Below are the code and all the weights of a small trained network. Each question names an input and a target symbol and asks about switching units off, where a switched-off unit gives its printed mean instead of its output.

import numpy as np


def w(rows, s, z=0):
    codes = np.array(rows[::2]) - 128.0
    scale = np.full(codes.shape[1], s)
    scale[-1] = z or s
    return codes * scale


def softmax(a):
    e = np.exp(a - a.max(-1, keepdims=True))
    return e / e.sum(-1, keepdims=True)


def log_softmax(a):
    a = a - a.max(-1, keepdims=True)
    return a - np.log(np.exp(a).sum(-1, keepdims=True))


def net(x, mask):
    ids = ['ΞΠΣβγδεζηλμτψω'.index(c) for c in x.split()]
    T = len(ids)
    res = E[ids] + P[:T]
    u = 0
    for l in range(2):
        r = res
        for j in range(3):
            rows = slice(2 * j, 2 * j + 2)
            q, k, v = (r @ M[l][rows].T for M in (Q, K, V))
            z = softmax(np.where(np.tri(T) > 0, q @ k.T / 2**0.5, -1e9)) @ v
            o = O[l][rows]
            res = res + np.where(mask[u + j], z, o[:, -1]) @ o[:, :-1]
        u += 3
    return log_softmax(res[-1] @ U[:, :-1].T + U[:, -1])


Q, K, V, O = {}, {}, {}, {}
E = w([
[170,178,100],'Ξ',
[116,166,134],'Π',
[133,152,119],'Σ',
[130,148,111],'β',
[191,141,60],'γ',
[131,157,157],'δ',
[114,157,124],'ε',
[76,195,244],'ζ',
[76,166,76],'η',
[82,174,83],'λ',
[121,175,116],'μ',
[116,135,106],'τ',
[50,95,27],'ψ',
[1,60,106],'ω',
],0.0098)
P = w([
[206,56,164],'0',
[5,153,103],'1',
[7,150,97],'2',
[27,146,121],'3',
[51,135,105],'4',
[42,129,80],'5',
[46,124,92],'6',
[23,124,98],'7',
[3,139,87],'8',
[1,155,77],'9',
],0.0067)
Q[0] = w([
[130,29,92],'0.h0',
[153,189,229],'0.h0',
[218,149,126],'0.h1',
[3,166,37],'0.h1',
[118,132,104],'0.h2',
[123,145,148],'0.h2',
],0.011)
K[0] = w([
[189,112,81],'0.h0',
[77,254,200],'0.h0',
[51,168,110],'0.h1',
[170,45,170],'0.h1',
[103,122,155],'0.h2',
[102,92,87],'0.h2',
],0.014)
V[0] = w([
[111,220,200],'0.h0',
[202,107,60],'0.h0',
[177,237,156],'0.h1',
[1,103,222],'0.h1',
[163,93,214],'0.h2',
[160,134,144],'0.h2',
],0.0081)
O[0] = w([
[210,90,25,86],'0.h0',
[108,244,226,75],'0.h0',
[176,190,43,37],'0.h1',
[183,2,143,122],'0.h1',
[145,117,168,4],'0.h2',
[154,168,138,59],'0.h2',
],0.007,0.0029)
Q[1] = w([
[118,104,143],'1.h0',
[107,91,135],'1.h0',
[70,162,138],'1.h1',
[105,109,134],'1.h1',
[35,122,148],'1.h2',
[252,150,210],'1.h2',
],0.011)
K[1] = w([
[130,108,110],'1.h0',
[142,70,115],'1.h0',
[149,120,184],'1.h1',
[153,130,175],'1.h1',
[139,70,163],'1.h2',
[180,198,6],'1.h2',
],0.012)
V[1] = w([
[153,164,42],'1.h0',
[98,182,70],'1.h0',
[157,171,151],'1.h1',
[181,75,161],'1.h1',
[253,40,121],'1.h2',
[60,53,161],'1.h2',
],0.0077)
O[1] = w([
[156,151,103,108],'1.h0',
[110,160,192,156],'1.h0',
[176,143,163,103],'1.h1',
[170,104,67,92],'1.h1',
[185,160,2,2],'1.h2',
[162,23,94,250],'1.h2',
],0.0082,0.0069)
U = w([
[149,175,206,2],'Ξ',
[138,146,90,58],'Π',
[167,158,2,113],'Σ',
[142,134,115,102],'β',
[155,184,130,152],'γ',
[156,136,110,110],'δ',
[147,145,109,77],'ε',
[160,67,54,112],'ζ',
[116,153,97,161],'η',
[117,157,68,123],'λ',
[140,171,67,223],'μ',
[140,134,106,117],'τ',
[105,150,81,176],'ψ',
[111,55,146,161],'ω',
],0.0076,0.0054)

Each question gives the input, a string of symbols that net reads in full, and the target symbol t.
The units are the heads (2 rows each of Q, K, V and O). Each row of codes is followed by its name. A weight is (code - 128) times the scale printed after its matrix; where a second scale follows, it is the last column's (O and U).
mask holds one flag per head, layer by layer. A switched-off head (its flag False) gives its mean, the last column of its rows in O, instead of its output. The means were averaged over made-up inputs and are rounded, as every weight is.
A unit's drop is (log p(t) with every unit on - log p(t) with that unit switched off) / (log p(t) with every unit on - log p(t) with every unit switched off).
The circuit of an input: a set's keep is (log p(t) with only the set's units on - log p(t) with every unit switched off) / (log p(t) with every unit on - log p(t) with every unit switched off). Starting from all 6 units, units are removed one at a time, each time the one whose removal leaves the highest keep (on an exact tie, the one counted first), for as long as the keep stays at least 0.8.
units of the circuit, in order: the units of the circuit, biggest drop first
most important unit: the unit with the biggest drop
which heads matter: for each layer, one digit per head in row order, 1 if its drop is at least 0.15 and else 0, layers parted by /
drop when u is switched off: that unit's drop, to one decimal
input ψ β ζ ω γ γ δ β ω τ, target ω: units of the circuit, in order -> 1.h2; 0.h0; 0.h1
input γ λ ζ ω η λ ε, target Ξ: most important unit -> 0.h1
input ψ ω ω μ μ ε ω ω γ, target ω: which heads matter -> 110 / 001
input ω δ γ ω ε β γ ζ, target ζ: units of the circuit, in order -> 0.h1; 1.h2; 0.h0
input ω ψ Ξ, target ζ: which heads matter -> 010 / 001
input ω λ Π λ, target ζ: which heads matter -> 010 / 001
input γ ω ζ Ξ β ω γ ω τ, target Ξ: which heads matter -> 110 / 001
input γ ω μ ψ γ ω λ μ, target Ξ: units of the circuit, in order -> 0.h1; 1.h2; 0.h0; 1.h1
input γ γ λ, target Ξ: units of the circuit, in order -> 0.h1; 0.h0; 1.h2; 1.h1
input ω ε ω μ γ ψ ω ζ Ξ γ, target ζ: units of the circuit, in order -> 0.h1; 1.h2; 1.h0
input ζ ψ λ, target Σ: which heads matter -> 110 / 001
input ω ψ γ, target ζ: units of the circuit, in order -> 0.h1; 1.h2
input ω ω τ Π, target ζ: which heads matter -> 010 / 001
input ω ζ ω δ ζ, target ζ: units of the circuit, in order -> 0.h0; 0.h1; 1.h2
input γ ω ω, target Ξ: units of the circuit, in order -> 0.h1; 0.h0; 1.h2
input ω β ω, target ζ: units of the circuit, in order -> 1.h2; 0.h1
input γ ζ ω, target Ξ: units of the circuit, in order -> 0.h1; 1.h2; 0.h0
input ω ω δ μ ζ μ ω ψ ζ Ξ, target ζ: which heads matter -> 110 / 001
input γ ψ ω ψ γ β, target Ξ: drop when 0.h1 is switched off -> 0.5
input γ γ γ ω ω ζ ε, target Ξ: drop when 0.h1 is switched off -> 0.7
